(in the rows, 128 means zero)
[155, 150, 116, 92, 106, 142, 139, 148, 135, 149, 122, 123, 129, 104, 95, 83, 143, 105, 149, 155, 117, 126, 101, 106, 188, 125, 94, 159, 118, 125, 109, 163, 136] : 1
[117, 121, 162, 100, 95, 174, 155, 78, 140, 122, 153, 165, 88, 131, 128, 187, 123, 69, 128, 119, 156, 150, 152, 124, 77, 47, 176, 70, 124, 75, 152, 141, 143] : 2
[142, 87, 80, 143, 84, 145, 124, 167, 130, 144, 111, 125, 109, 134, 117, 74, 127, 125, 91, 120, 129, 125, 114, 144, 125, 113, 126, 152, 161, 117, 139, 153, 151] : 3
[107, 135, 87, 134, 153, 97, 120, 95, 132, 160, 122, 108, 149, 97, 83, 88, 170, 158, 110, 105, 143, 165, 91, 142, 133, 84, 138, 173, 139, 109, 163, 127, 111] : 6
[116, 213, 137, 82, 136, 87, 114, 174, 138, 129, 92, 112, 175, 140, 165, 65, 107, 94, 112, 196, 119, 123, 64, 127, 160, 206, 117, 156, 112, 170, 120, 118, 85] : 1
[121, 106, 117, 99, 47, 142, 126, 131, 165, 127, 132, 121, 88, 152, 107, 68, 124, 71, 123, 160, 115, 156, 102, 128, 141, 113, 141, 143, 128, 97, 103, 145, 135] : 1
[142, 117, 154, 103, 138, 144, 134, 113, 115, 132, 121, 152, 137, 147, 109, 108, 133, 112, 98, 132, 136, 147, 142, 100, 142, 117, 85, 120, 123, 152, 134, 157, 143] : 7
[154, 221, 162, 91, 109, 93, 142, 183, 151, 146, 120, 120, 131, 114, 155, 166, 89, 124, 69, 187, 116, 127, 122, 141, 57, 120, 132, 90, 149, 150, 114, 83, 151] : 4
[135, 167, 113, 111, 140, 112, 107, 169, 119, 123, 146, 118, 135, 126, 157, 131, 133, 159, 71, 150, 131, 111, 125, 154, 103, 185, 111, 116, 168, 226, 136, 149, 87] : 6
[113, 184, 143, 67, 111, 147, 111, 128, 157, 153, 148, 152, 122, 131, 153, 181, 135, 72, 129, 179, 137, 135, 111, 146, 111, 99, 157, 96, 125, 119, 108, 122, 140] : 6
[126, 211, 169, 100, 124, 137, 172, 134, 122, 153, 117, 110, 152, 127, 168, 171, 132, 140, 96, 181, 94, 121, 125, 159, 100, 148, 139, 72, 170, 129, 137, 79, 126] : 6
[78, 82, 167, 139, 150, 135, 180, 73, 111, 107, 134, 131, 139, 137, 125, 154, 108, 87, 174, 150, 135, 105, 129, 112, 120, 93, 145, 123, 102, 117, 164, 105, 118] : 0
[115, 152, 181, 110, 179, 136, 136, 89, 105, 124, 141, 111, 183, 145, 168, 140, 156, 111, 215, 136, 111, 142, 93, 139, 153, 140, 149, 130, 157, 151, 117, 171, 173] : 7
[88, 154, 93, 106, 147, 113, 86, 116, 149, 161, 116, 70, 146, 151, 106, 86, 178, 164, 159, 114, 107, 157, 116, 136, 200, 196, 118, 157, 146, 120, 88, 117, 94] : 6
[105, 91, 162, 159, 79, 163, 168, 145, 134, 150, 133, 118, 95, 137, 146, 141, 101, 75, 145, 160, 120, 112, 131, 127, 144, 114, 169, 94, 118, 91, 102, 106, 124] : 3
[189, 151, 130, 98, 89, 117, 184, 147, 139, 141, 83, 152, 69, 113, 122, 95, 90, 71, 72, 171, 144, 161, 130, 134, 119, 139, 91, 152, 176, 138, 157, 134, 132] : 4
[164, 158, 136, 78, 139, 137, 118, 90, 153, 150, 124, 120, 131, 120, 129, 118, 144, 93, 190, 93, 131, 144, 130, 131, 161, 103, 98, 173, 173, 137, 113, 218, 155] : 1
[136, 98, 148, 96, 85, 135, 151, 208, 125, 118, 124, 162, 92, 123, 151, 163, 102, 109, 46, 166, 125, 113, 130, 154, 106, 153, 116, 105, 147, 169, 100, 129, 164] : 2
[149, 160, 129, 75, 106, 137, 128, 170, 156, 100, 147, 158, 48, 138, 131, 88, 81, 116, 119, 211, 105, 119, 132, 111, 121, 126, 99, 133, 114, 140, 94, 111, 125] : 5
[106, 135, 117, 110, 132, 98, 137, 88, 130, 134, 170, 111, 116, 158, 80, 68, 137, 158, 180, 142, 82, 130, 87, 96, 182, 171, 110, 173, 140, 105, 91, 177, 135] : 7
[98, 96, 176, 134, 169, 140, 126, 101, 127, 116, 118, 115, 172, 89, 152, 132, 154, 110, 173, 107, 132, 172, 108, 140, 131, 47, 138, 145, 125, 103, 141, 115, 156] : 0
[152, 117, 115, 88, 113, 160, 144, 109, 131, 129, 110, 175, 68, 151, 125, 113, 87, 73, 165, 172, 142, 129, 104, 91, 159, 143, 134, 155, 116, 107, 105, 174, 169] : 6
[107, 132, 155, 169, 95, 136, 179, 147, 97, 128, 123, 94, 183, 141, 162, 184, 160, 100, 156, 110, 113, 165, 98, 124, 138, 173, 131, 105, 84, 149, 159, 68, 96] : 5
[94, 95, 91, 127, 149, 93, 104, 144, 149, 150, 117, 106, 167, 125, 85, 51, 128, 132, 133, 113, 131, 142, 114, 121, 185, 133, 94, 181, 120, 81, 73, 135, 153] : 3
[182, 150, 128, 119, 132, 116, 149, 126, 123, 98, 174, 150, 119, 102, 143, 147, 68, 99, 137, 110, 135, 136, 115, 117, 76, 89, 130, 135, 114, 139, 122, 154, 142] : 4
[118, 65, 156, 125, 109, 165, 165, 120, 121, 117, 96, 171, 105, 131, 142, 140, 124, 103, 82, 128, 144, 141, 146, 115, 141, 122, 98, 103, 125, 138, 133, 160, 146] : 6
[156, 155, 102, 141, 99, 85, 164, 119, 140, 144, 160, 126, 169, 116, 98, 135, 128, 108, 117, 85, 129, 162, 87, 122, 114, 83, 105, 155, 103, 114, 132, 169, 134] : 1
[133, 151, 117, 117, 128, 117, 137, 116, 138, 139, 183, 163, 129, 86, 111, 134, 149, 83, 95, 148, 154, 149, 100, 151, 110, 67, 161, 118, 100, 120, 142, 135, 114] : 7
[147, 171, 75, 92, 134, 114, 87, 154, 147, 168, 145, 118, 126, 119, 136, 126, 140, 116, 138, 144, 130, 107, 103, 163, 148, 165, 122, 165, 173, 158, 109, 150, 108] : 6
[137, 109, 124, 75, 123, 161, 125, 162, 141, 115, 83, 163, 101, 100, 156, 97, 112, 122, 59, 165, 127, 91, 160, 132, 147, 170, 85, 109, 148, 169, 110, 159, 131] : 6
[137, 131, 166, 114, 113, 142, 143, 174, 150, 124, 101, 130, 70, 114, 172, 124, 92, 132, 76, 183, 107, 92, 158, 136, 108, 135, 117, 100, 156, 166, 123, 113, 105] : 0
[106, 145, 132, 108, 166, 118, 121, 105, 125, 164, 118, 169, 119, 140, 110, 131, 146, 119, 131, 125, 166, 136, 96, 99, 172, 114, 98, 166, 113, 151, 148, 188, 104] : 6
[184, 217, 92, 79, 102, 137, 102, 139, 138, 146, 88, 169, 139, 134, 124, 162, 147, 136, 91, 144, 140, 168, 126, 118, 98, 133, 103, 120, 117, 151, 140, 137, 155] : 6
[133, 177, 107, 88, 110, 105, 94, 131, 163, 165, 152, 118, 129, 148, 119, 145, 145, 101, 137, 133, 105, 141, 106, 127, 145, 140, 109, 135, 136, 125, 96, 137, 119] : 7
[129, 158, 164, 111, 91, 149, 117, 133, 150, 172, 130, 140, 100, 125, 133, 174, 109, 89, 60, 153, 156, 167, 118, 105, 64, 33, 161, 78, 106, 101, 143, 86, 125] : 6
[106, 152, 155, 90, 105, 126, 141, 132, 142, 142, 135, 94, 115, 163, 125, 131, 138, 119, 167, 114, 87, 171, 101, 120, 165, 142, 124, 145, 127, 117, 77, 136, 150] : 4
[151, 71, 152, 140, 118, 188, 167, 102, 94, 114, 85, 152, 107, 196, 129, 114, 114, 125, 190, 117, 117, 133, 171, 122, 167, 203, 132, 147, 106, 125, 104, 100, 169] : 5
[153, 196, 149, 100, 140, 120, 121, 119, 117, 158, 102, 144, 135, 104, 131, 151, 174, 171, 143, 113, 138, 158, 113, 144, 121, 154, 132, 155, 191, 146, 153, 179, 161] : 2
[170, 149, 126, 54, 78, 161, 111, 193, 139, 159, 88, 145, 107, 111, 116, 85, 137, 79, 74, 178, 153, 156, 145, 146, 151, 174, 113, 139, 163, 152, 104, 139, 163] : 2
[212, 172, 124, 59, 83, 164, 146, 162, 144, 93, 110, 153, 82, 96, 134, 84, 87, 97, 98, 201, 96, 129, 151, 125, 139, 158, 88, 120, 133, 132, 92, 113, 135] : 1
[191, 155, 150, 85, 130, 158, 165, 130, 117, 141, 111, 156, 110, 110, 149, 156, 133, 109, 137, 141, 105, 125, 144, 148, 162, 172, 120, 132, 146, 170, 98, 161, 171] : 7
[146, 122, 125, 117, 110, 193, 97, 162, 114, 137, 145, 158, 126, 108, 146, 89, 146, 73, 155, 140, 162, 137, 117, 126, 181, 152, 145, 134, 111, 128, 109, 167, 121] : 3
[120, 198, 157, 96, 157, 98, 159, 95, 117, 156, 139, 113, 184, 158, 151, 182, 151, 117, 134, 111, 120, 146, 104, 137, 126, 198, 140, 111, 153, 144, 126, 153, 154] : 7
[169, 154, 123, 140, 124, 119, 155, 159, 132, 108, 137, 132, 105, 149, 145, 133, 58, 155, 107, 159, 102, 79, 146, 131, 61, 99, 126, 91, 143, 131, 115, 105, 144] : 4
[115, 144, 177, 142, 128, 143, 147, 145, 116, 150, 180, 106, 185, 129, 129, 103, 137, 97, 145, 153, 139, 166, 121, 185, 127, 88, 184, 107, 132, 97, 88, 92, 144] : 2
[94, 162, 144, 72, 138, 137, 127, 133, 168, 161, 70, 86, 127, 145, 134, 90, 142, 91, 158, 168, 104, 140, 132, 129, 197, 152, 110, 140, 138, 97, 98, 94, 120] : 0
[148, 140, 141, 69, 121, 132, 122, 147, 155, 143, 39, 142, 113, 99, 127, 86, 122, 125, 135, 158, 92, 138, 134, 124, 187, 159, 74, 195, 129, 130, 97, 114, 154] : 0
[96, 111, 168, 126, 156, 129, 89, 121, 144, 115, 157, 111, 134, 127, 129, 100, 137, 126, 208, 148, 111, 154, 92, 111, 140, 14, 105, 166, 128, 126, 116, 150, 140] : 0
[151, 151, 146, 120, 190, 120, 122, 88, 124, 141, 141, 157, 155, 147, 119, 141, 123, 132, 182, 103, 145, 126, 139, 127, 165, 144, 118, 153, 114, 94, 81, 135, 145] : 1
[161, 93, 152, 140, 143, 161, 180, 134, 111, 105, 104, 190, 140, 125, 148, 129, 103, 100, 102, 142, 141, 109, 150, 149, 143, 112, 118, 104, 98, 100, 109, 108, 155] : 1
[128, 146, 173, 133, 135, 165, 162, 110, 119, 109, 173, 142, 151, 133, 146, 135, 135, 84, 202, 163, 124, 155, 118, 165, 126, 49, 169, 101, 113, 89, 103, 107, 162] : 4
[153, 112, 85, 99, 126, 128, 148, 198, 135, 156, 100, 161, 85, 114, 131, 123, 97, 113, 26, 147, 146, 90, 124, 130, 152, 153, 89, 133, 125, 164, 111, 146, 125] : 6
[149, 132, 180, 69, 134, 205, 90, 116, 115, 131, 93, 182, 85, 70, 138, 113, 180, 110, 121, 157, 149, 158, 146, 149, 149, 112, 127, 130, 165, 100, 160, 83, 123] : 4
[105, 105, 145, 146, 206, 102, 139, 116, 117, 121, 130, 154, 126, 87, 114, 62, 122, 175, 124, 138, 141, 92, 127, 145, 154, 116, 117, 160, 146, 106, 128, 124, 109] : 4
[120, 72, 91, 137, 143, 109, 87, 125, 120, 148, 152, 122, 169, 97, 58, 72, 158, 150, 123, 103, 136, 119, 116, 145, 167, 128, 108, 192, 117, 94, 108, 84, 111] : 1
[128, 138, 76, 116, 179, 85, 107, 100, 137, 152, 136, 129, 130, 135, 71, 71, 134, 133, 174, 126, 123, 126, 71, 89, 182, 84, 88, 203, 117, 109, 132, 175, 125] : 7
[117, 194, 163, 112, 118, 99, 85, 101, 154, 140, 134, 107, 129, 157, 138, 134, 130, 148, 122, 121, 125, 166, 104, 96, 89, 138, 138, 116, 145, 108, 132, 123, 99] : 1
[108, 160, 157, 111, 70, 130, 130, 152, 155, 134, 160, 128, 82, 139, 104, 119, 158, 120, 71, 192, 137, 209, 126, 143, 82, 102, 157, 97, 121, 107, 123, 53, 130] : 5
[198, 158, 122, 81, 46, 158, 127, 161, 137, 145, 148, 147, 78, 68, 119, 158, 144, 83, 73, 144, 132, 153, 123, 138, 107, 131, 126, 129, 140, 151, 140, 123, 110] : 1
[148, 177, 123, 144, 127, 106, 137, 186, 109, 170, 163, 77, 166, 149, 124, 151, 130, 163, 103, 140, 119, 133, 106, 133, 116, 142, 118, 116, 141, 197, 104, 128, 127] : 6
[136, 112, 108, 166, 122, 114, 106, 168, 134, 136, 195, 93, 101, 144, 96, 108, 126, 147, 120, 136, 143, 162, 120, 115, 96, 90, 126, 125, 127, 114, 116, 76, 111] : 5
[158, 142, 120, 124, 117, 143, 150, 116, 129, 126, 153, 150, 101, 85, 104, 167, 155, 130, 124, 154, 141, 136, 158, 174, 82, 55, 143, 101, 177, 104, 161, 106, 139] : 2
[143, 154, 156, 94, 120, 125, 182, 95, 140, 133, 132, 173, 92, 112, 107, 150, 126, 111, 136, 144, 135, 154, 139, 121, 113, 100, 111, 146, 121, 120, 139, 144, 163] : 5
